Below are the code and all the weights of a small trained network. Each question names an input and a class and asks about switching units off, where a switched-off unit gives its printed mean instead of its output.

import numpy as np


def w(rows, s, z=0):
    codes = np.array(rows[::2]) - 128.0
    scale = np.full(codes.shape[1], s)
    scale[-1] = z or s
    return codes * scale


def norm(h):
    return h / np.sqrt((h * h).mean(-1, keepdims=True) + 1e-5)


def f(y):
    return np.maximum(y, 0)


def log_softmax(a):
    a = a - a.max(-1, keepdims=True)
    return a - np.log(np.exp(a).sum(-1, keepdims=True))


def net(x, mask):
    res = np.array(x, float).reshape(1, 2) / 4 @ E
    u = 0
    for l in range(3):
        y = f(norm(res) @ A[l][:, :-1].T + A[l][:, -1])
        res = res + np.where(mask[u : u + 5], y, B[l][:, -1]) @ B[l][:, :-1]
        u += 5
    return log_softmax(norm(res)[-1] @ U[:, :-1].T + U[:, -1])


A, B = {}, {}
E = w([
[79,160,2,240,149,104],'x0',
[170,82,123,107,6,67],'x1',
],0.0077)
A[0] = w([
[111,59,143,113,2,23,67],'L0N1',
[113,161,37,176,127,193,42],'L0N2',
[174,125,218,146,172,253,202],'L0N3',
[127,222,182,11,184,181,180],'L0N4',
[136,124,195,134,191,192,1],'L0N5',
],0.0081,0.00082)
B[0] = w([
[204,81,114,164,21,170,255],'L0N1',
[25,123,23,86,107,130,232],'L0N2',
[89,181,233,145,116,194,240],'L0N3',
[135,187,155,110,1,176,253],'L0N4',
[64,64,104,14,65,138,211],'L0N5',
],0.0083,0.0067)
A[1] = w([
[78,199,97,134,236,102,108],'L1N1',
[132,109,71,189,138,140,241],'L1N2',
[215,113,218,98,119,88,135],'L1N3',
[100,140,81,184,107,200,195],'L1N4',
[245,114,168,125,96,77,4],'L1N5',
],0.011,0.0021)
B[1] = w([
[73,68,170,101,228,217,199],'L1N1',
[132,141,172,107,146,135,212],'L1N2',
[35,146,2,174,136,194,192],'L1N3',
[112,113,115,122,145,196,254],'L1N4',
[197,26,94,175,181,92,189],'L1N5',
],0.0099,0.008)
A[2] = w([
[116,147,87,169,65,140,154],'L2N1',
[122,143,71,160,142,118,214],'L2N2',
[113,188,252,94,78,87,245],'L2N3',
[79,111,133,175,156,167,115],'L2N4',
[119,183,46,73,77,161,57],'L2N5',
],0.013,0.0012)
B[2] = w([
[100,159,157,95,181,45,237],'L2N1',
[106,153,198,46,101,112,178],'L2N2',
[245,202,140,21,42,130,217],'L2N3',
[194,78,163,217,60,145,230],'L2N4',
[146,150,102,128,198,108,255],'L2N5',
],0.013,0.0076)
U = w([
[132,151,177,189,172,83,46],'0',
[116,137,173,150,135,93,2],'1',
[153,184,176,70,69,177,175],'2',
[187,41,89,155,66,74,174],'3',
[57,95,129,167,169,207,219],'4',
[71,164,82,127,181,7,143],'5',
],0.018,0.0064)

Each question gives the input, the list of numbers given to net, and the class t.
The units are the neurons (one row each of A and B). Each row of codes is followed by its name. A weight is (code - 128) times the scale printed after its matrix; where a second scale follows, it is the last column's (A, B and U).
mask holds one flag per neuron, layer by layer. A switched-off neuron (its flag False) gives its mean, the last column of its row in B, instead of its output. The means were averaged over made-up inputs and are rounded, as every weight is.
A unit's drop is (log p(t) with every unit on - log p(t) with that unit switched off) / (log p(t) with every unit on - log p(t) with every unit switched off).
most important unit: the unit with the biggest drop
top k neurons: the k neurons with the biggest drops, biggest first
k most important neurons of layer l: the k neurons of layer l with the biggest drops, biggest first
drop when u is switched off: that unit's drop, to one decimal
input [6,7], class 5: most important unit : L2N1
input [3,3], class 5: top 2 neurons : (L1N1; L2N1)
input [-8,5], class 3: 2 most important neurons of layer 1 : (L1N5; L1N3)
input [6,1], class 4: top 3 neurons : (L0N1; L0N4; L1N1)
input [4,5], class 5: top 2 neurons : (L2N1; L1N1)
input [8,2], class 4: top 3 neurons : (L0N1; L0N4; L1N1)
input [2,0], class 4: 2 most important neurons of layer 0 : (L0N1; L0N4)
input [1,-3], class 4: drop when L2N3 is switched off : 0.6
input [4,2], class 5: drop when L1N1 is switched off : 0.4
input [-4,4], class 3: drop when L1N5 is switched off : 0.3
